In the rows, 128 means zero.
Facts:
q338 ε:e κ:q771
q941 ε:c
q771 ε:e κ:q765
q953 ε:f
q560 ε:f κ:q800
q615 ε:a κ:q506
q934 ε:g κ:q314
q713 ε:g κ:q89
q88 ε:g κ:q389
q259 ε:g κ:q680
q206 ε:d κ:q579
q988 ε:b κ:q78
q581 ε:e κ:q187
q791 ε:c κ:q373
q53 ε:e κ:q157
q570 ε:a κ:q424
q532 ε:c κ:q965
q355 ε:b κ:q560
q540 ε:a κ:q504
q311 ε:c κ:q988
q648 ε:a
q64 ε:g κ:q82
q465 ε:g κ:q969
q71 ε:a κ:q547
q706 ε:d κ:q406
q375 ε:a κ:q148
q756 ε:f
q942 ε:b κ:q862
q201 ε:c κ:q745
q719 ε:c κ:q696
q486 ε:f κ:q15
q699 ε:f κ:q574
q624 ε:a
q363 ε:e κ:q617
q14 ε:e κ:q492
q395 ε:b
q169 ε:a κ:q350
q638 ε:a κ:q669
q398 ε:d κ:q942
q773 ε:c
q350 ε:a κ:q486
q298 ε:c
q987 ε:g κ:q885
q286 ε:f κ:q962
q825 ε:e
q272 ε:c κ:q311
q306 ε:a κ:q953
q696 ε:a κ:q320
q923 ε:d κ:q686
q424 ε:g κ:q860
q314 ε:d κ:q774
q824 ε:e κ:q773
q969 ε:f κ:q209
q887 ε:b κ:q780
q862 ε:e κ:q760
q408 ε:a κ:q808
q547 ε:f κ:q328
q975 ε:a κ:q448
q238 ε:g κ:q890
q234 ε:b κ:q902
q760 ε:c κ:q348
q669 ε:b κ:q408
q780 ε:a κ:q923
q445 ε:d κ:q844
q15 ε:g κ:q895
q97 ε:f κ:q706
q506 ε:a κ:q581
q714 ε:g
q678 ε:d κ:q138
q151 ε:e κ:q24
q963 ε:c κ:q160
q44 ε:d κ:q767
q495 ε:a κ:q634
q654 ε:b κ:q824
q212 ε:a κ:q445
q407 ε:e κ:q975
q549 ε:e κ:q88
q273 ε:e
q373 ε:d κ:q795
q762 ε:a κ:q934
q198 ε:d κ:q513
q902 ε:c κ:q286
q328 ε:a κ:q169
q464 ε:b
q406 ε:a κ:q959
q457 ε:e κ:q639
q779 ε:g
q263 ε:e κ:q845
q543 ε:d κ:q532
q138 ε:e
q761 ε:b κ:q206
q574 ε:b κ:q963
q745 ε:a κ:q39
q845 ε:g κ:q654
q372 ε:a κ:q457
q774 ε:g κ:q395
q617 ε:f κ:q495
q494 ε:e κ:q306
q705 ε:c κ:q714
q885 ε:d κ:q361
q82 ε:b
q844 ε:a κ:q528
q686 ε:f κ:q941
q959 ε:b κ:q798
q860 ε:e κ:q114
q378 ε:d κ:q151
q620 ε:d κ:q234
q958 ε:a κ:q375
q901 ε:a κ:q139
q944 ε:a κ:q570
q795 ε:e κ:q337
q962 ε:a κ:q791
q634 ε:c
q304 ε:f κ:q958
q24 ε:a κ:q272
q513 ε:d κ:q53
q798 ε:d κ:q345
q164 ε:b
q808 ε:a κ:q364
q140 ε:b κ:q338
q680 ε:a κ:q705
q970 ε:b κ:q620
q865 ε:a κ:q304
q965 ε:b κ:q212
q68 ε:g κ:q719
q492 ε:b κ:q465
q890 ε:a κ:q606
q606 ε:a κ:q2
q504 ε:e κ:q259
q772 ε:f κ:q273
q157 ε:e κ:q494
q579 ε:f κ:q901
q166 ε:g κ:q615
q78 ε:d κ:q638
q320 ε:f κ:q186
q187 ε:g κ:q407
q448 ε:d κ:q201
q857 ε:a κ:q44
q39 ε:b κ:q857
q160 ε:a κ:q207
q639 ε:c κ:q14
q209 ε:a κ:q263
q364 ε:b κ:q68
q139 ε:e κ:q762
q797 ε:c
q186 ε:b κ:q363
q800 ε:g κ:q298
q807 ε:b κ:q713
q528 ε:c κ:q772
q895 ε:b κ:q355
q852 ε:c κ:q540
q348 ε:c κ:q887
q2 ε:a κ:q797
q83 ε:b κ:q543
q389 ε:e
q89 ε:c κ:q378
q767 ε:g κ:q71
q337 ε:e κ:q648
q148 ε:a
q207 ε:c κ:q83
q361 ε:d κ:q64
q345 ε:b κ:q198
q114 ε:e κ:q779
q765 ε:b

Known rows:
[ 70 130  63 181 126 123 112 178 102 167 168 124 155  89  95 185  72 167
 132 131 154 133 165 185 122 156] -> q273
[141 110 161 110  63 105 140  63 139 157 154  77 195 132 124 124 112  12
  70 206 145 112 183 212 167 144] -> q895
[121 127 117 149  92 106  92 147  92 142 131 108 140 104 130 130  99  92
 125 146 143  96 184 135 117 129] -> q765
[103 123 117  96 160 139 144 138 132 135 118 122 122 127 125 124 185 143
 143 118 168 117  87 133 103 149] -> q934
[112 132 119 114 174 151 143  97 145 119 123 132 145 152 152 130 130 167
 136  94 117 151 108 113 134 146] -> q762
[127 151 118 130  93 113 114 153 110 132 124 118 132 124 134 141  93 138
 129 125 143 126 161 162 132 111] -> q139
[137 101 122 138 183 112 177 140 143 129 110 140  86 115 148 115 136 130
  97  99 111 131  90 101 123 154] -> q639
[125 151 111 132  94 114 114 155 110 134 126 117 133 123 134 145  92 143
 128 126 145 125 162 163 133 114] -> q795
[ 92 133 172  95 161 143 132  30 175  90 219 117 138 185 131 134 150  93
  85 121 136 182 111 137 163 110] -> q328
[ 98 126 171  91 157 144 142  22 179 102 208 113 154 183 133 133 150  91
  83 130 132 178 110 151 169 119] -> q169
[114 127 128  90 152 141 143 133 134 126 112 121 118 135 128 117 190 136
 146 116 162 117  84 129 105 141] -> q987
[ 84 124  86 135 194 149 144 120 138 137 137 132 154 136 144 151 115 184
 138  85 127 152 112 128 127 171] -> q212
[106 124  88 154 113  91  98 172  84 149 124 105 136  97 145 135  83 108
 124 124 158  97 192 148 111 145] -> q965
[141 131  89 138  96  92 106 192 112 154 135 140 127 124 141 115  97 122
 126 138 148 132 145 165 133 111] -> q513
[114 133 123 114 169 154 143  94 144 118 124 132 146 154 149 132 132 165
 137  98 112 150 106 113 135 143] -> q680
[172 116 137  96 177  88 186 146 142 113  63 131  67 139 204  82 137 122
  86  72 123 121  96  91 126 130] -> q963
[119 148 105 136 101 111 114 163 107 137 127 118 134 120 135 146  86 146
 128 121 149 126 163 166 132 118] -> q824
[127 129 115 143  94  98  94 153  92 135 117 106 131 108 144 122  96  92
 126 135 148  95 186 135 116 127] -> q942
[142  96 182 102 119 109 171  61 172 134 174 101 141 132 106 138 145  55
  56 175 149 144 141 182 179 132] -> q486
[133 169 153 103 179 216 130 120 166  93 140 125 110 232  67 163  98  96
 177 122  87 165 103  75 112 149] -> q975
[154 134 108 133  84  98 102 177 115 143 134 140 125 132 133 108 105 114
 131 146 137 134 141 159 138  99] -> q678

Rows:
No name comes twice in this set of rows, the named rows included.
[117  95 110 156 187 118 174 140 143 143 129 143  97 103 130 129 132 136
  97 108 110 133  92 107 121 165]	q773
[103 164 160 107 181 186 109  97 161  75 193 125  93 218  86 154 118  98
 148 105 112 177 109  76 119 115]	q745
[201  38 170 207 117 128 152  71 128  59 148 162  97  94  92  68 203 173
 165  88  46 120  90 132  98 158]	q89
[135 109 123 133 147 107 150 154 126 133 112 126 102 107 128 139 121 137
 113 116 149 121 143 125 133 138]	q969
[ 96 122 107 100 165 136 147 147 130 139 118 121 123 126 130 127 179 149
 142 112 171 118  89 135 102 155]	q845
[154 134 101 130  88  94 105 185 115 143 129 137 123 131 142 106 103 114
 130 139 143 132 144 160 137 101]	q398
[139 110 166 126  58 163 159 100 149 180 145 205 122  94 113 128 171 195
  79 179 105  80 167  33  69  86]	q617
[ 91 151 152  97 121 163 114 100 131 154  89 156 145  69 113 131 222 161
 142 185 125 107  50  52 129  86]	q68
[167  91 175  95 110 127 202  61 180 161 130  96 177 132 101 142 137  50
  66 199 134 132 136 203 187 165]	q560
[145 161 146  83 162 217 147 166 155 124 106 111 101 214  35 156 146  68
 197 157 127 125  81 100  81 173]	q187

The same elements again, as new rows of numbers:
Known rows:
[128 116 120 133 121 128 128 111 130 132 129 119 112 154 134 114 129 133
 127 141 113 114 143 110 137 115 140 101 152 191 111 109 107 112 113 133
 130 152] -> q97
[163 110 109 142 137 122 101  93 126 114 137 168 118  76 128 153 138 108
 103 141 162  89 133 154 133  46 146 111  88 129 157 166 140 137 126 112
  83  95] -> q669
[101 125 116 146 130 119 117 137 109 129 131 136 137 142 157 135 119 125
 134 128 109 108 143 130 118 135 162 132 119 137 115 126  97 129 113 137
 159 127] -> q615
[155 127 114 127 111 121 139 121 130 133 135 124 114 122 138 135 143 123
 124 146 121 100 132 136 137 141 133 144 125 132 117 164 120 150 127 140
 135 144] -> q852
[124 136 110 158  95 118 125 140 121 160 132 143 111 136 162 113 143 140
 124 146 107  92 130 140 132 162 147 120 129 123 138 167 116 166 115 148
 195 171] -> q774
[130 124 120 131 119 126 134 121 131 134 132 126 118 150 140 122 138 128
 126 137 117 111 137 126 137 115 148 114 139 158 126 108 109 132 121 133
 121 137] -> q620
[138 116  98 175 143 103 162 132 133 198 113  98 118 119 187 141 131 104
 145 154  93  62 132 130 105 140 185 187 103 188 119 226 123 161 152 167
 129 134] -> q767
[162 112 102 139 141 117  97 108 117 114 137 163 107  81 141 156 144 115
 111 144 144  82 131 134 125  66 130 112 100 151 120 210 136 138 117 122
 108 119] -> q311
[ 92 133 119 162  95 124 123 133 115 141 130 147 128 154 149 106 123 136
 122 134 114 111 143 142 138 152 164 119 130 120 152  93 107 138 109 132
 187 144] -> q2
[141 116 121 152 110 125 117  98 144 151 134 140 118 123 132 119 129 127
 116 139 151 113 136 158 146 100 153 109 117 129 178  97 126 138 135 125
 116 135] -> q363
[143 133 119 103 103 107 117 152  90 131 147 137  81 117 165 176 185 132
 137 137 110  43 147 115 140 127 115 206 105 177  79 159  97 118 103 134
  43 111] -> q207
[ 96 129 117 159 110 121 118 134 110 138 131 146 128 144 153 120 125 131
 125 134 113 103 143 136 130 137 165 124 121 133 139 109 105 131 110 133
 168 133] -> q944
[ 93 134 106  88 161 117 119 188 139  72 147 121 119 190 152 155 159 130
 149 112 138 191 120 111 145 118 113 107 191 143  53  74 121 147 125 116
 137 147] -> q969
[156 127 124 117 108 126 145 111 135 124 137 122 130 126 126 140 137 118
 122 139 131 113 134 151 141 135 143 151 115 107 136 120 113 147 136 133
 111 122] -> q140
[153 128 114 126 108 122 140 120 131 132 135 123 116 125 136 132 142 125
 123 147 121 106 131 137 139 146 132 141 128 127 118 159 119 152 127 141
 143 148] -> q760
[116 133 126 113  98 115 116 148  97 138 144 138  85 151 164 151 180 140
 135 129 107  60 152 109 147 112 133 172 125 194 102  91  91 106  98 126
  42 111] -> q445
[141 123 129 130 105 125 131 112 143 147 137 121 125 142 133 125 129 131
 128 134 136 125 137 151 144 136 147 129 127 120 154  82 108 139 137 134
 121 144] -> q860
[127 130 107 156 110 114 120 141 116 156 132 142 111 125 169 128 143 134
 128 143 107  84 131 134 124 145 147 128 119 137 125 185 114 160 116 148
 174 158] -> q987
[ 90 135 119 163  90 126 125 132 117 141 131 146 128 158 147 103 124 139
 121 136 114 114 143 143 141 157 165 116 134 117 155  85 107 140 109 132
 193 147] -> q148
[139 124 129 131 101 126 133 111 143 148 137 121 126 145 131 120 129 132
 127 135 137 126 137 153 147 141 147 126 130 117 157  76 109 141 136 134
 126 147] -> q114
[157 114 101 161 121 120 111 100 128 134 132 163 102  88 136 132 143 117
 103 154 148  81 130 145 139  76 142 109 106 147 154 191 150 147 122 122
 127 130] -> q719

Rows:
No name comes twice in this set of rows, the named rows included.
[137 135 121 100  96 105 114 159  82 134 150 139  74 117 170 180 193 135
 138 135 108  32 150 111 144 128 112 219 103 182  76 154  93 113  99 133
  27 106]	q532
[172 115 110 103 167 111 158 125 133 127 127  81 138 115 152 174 124  99
 151 140 102 104 129 118 102 138 143 184 113 159  58 215 102 144 149 159
 100 124]	q201
[158 121 109 128 126 118 121 118 123 122 136 139 113 103 139 147 144 120
 121 144 130  92 131 133 130 109 130 133 114 141 112 185 124 143 122 133
 121 131]	q89
[122 124 123 138  98 132 136 110 137 138 130 118 111 169 126  92 129 141
 122 145 114 126 141 118 149 138 139  92 165 173 130  83 110 120 112 133
 158 167]	q953
[138 134 106  97 138 115 131 162 132  94 144 125 121 138 148 162 156 121
 138 130 134 142 120 134 137 141 117 146 144 108  77 152 123 166 132 132
 136 140]	q639
[138 108 106 152 147 123  90 104 121 121 133 169 107 102 142 139 140 119
 108 138 145  89 137 126 126  32 148  78 111 179 141 157 133 120 110 112
  94 111]	q78
[ 99 145  95 107 154 106 108 209 120  94 149 144 121 155 183 170 167 130
 150 113 128 155 111 131 124 146 119 130 153  92  62 162 121 188 125 134
 179 154]	q465
[106 123 117 139 141 118 118 140 108 124 130 131 142 140 158 145 116 122
 139 125 105 112 141 125 112 136 162 136 117 138 101 134  92 126 116 140
 154 124]	q506
[115 132 126 105 104 111 109 157  85 134 147 141  78 144 172 166 190 139
 139 126 104  43 156 101 143 100 127 188 117 208  87  99  85  95  93 126
  13  99]	q543
[127 107 108 173 137 116 180 101 156 195 109  79 106 155 156 111 126 105
 138 160 106  87 143 116 134 110 188 166 140 245 137 131 132 123 154 148
  85 129]	q547
[152 129 125 107 108 119 135 124 119 122 142 127 117 122 139 158 152 120
 128 134 128  90 140 141 141 126 136 176 106 125 118 122 104 134 128 131
  69 107]	q574
[ 66 144 105 113 148 113 108 201 117  78 147 146 138 178 168 157 147 130
 145 105 135 178 123 136 134 142 138 125 158  85  80  81 113 162 120 118
 179 132]	q209

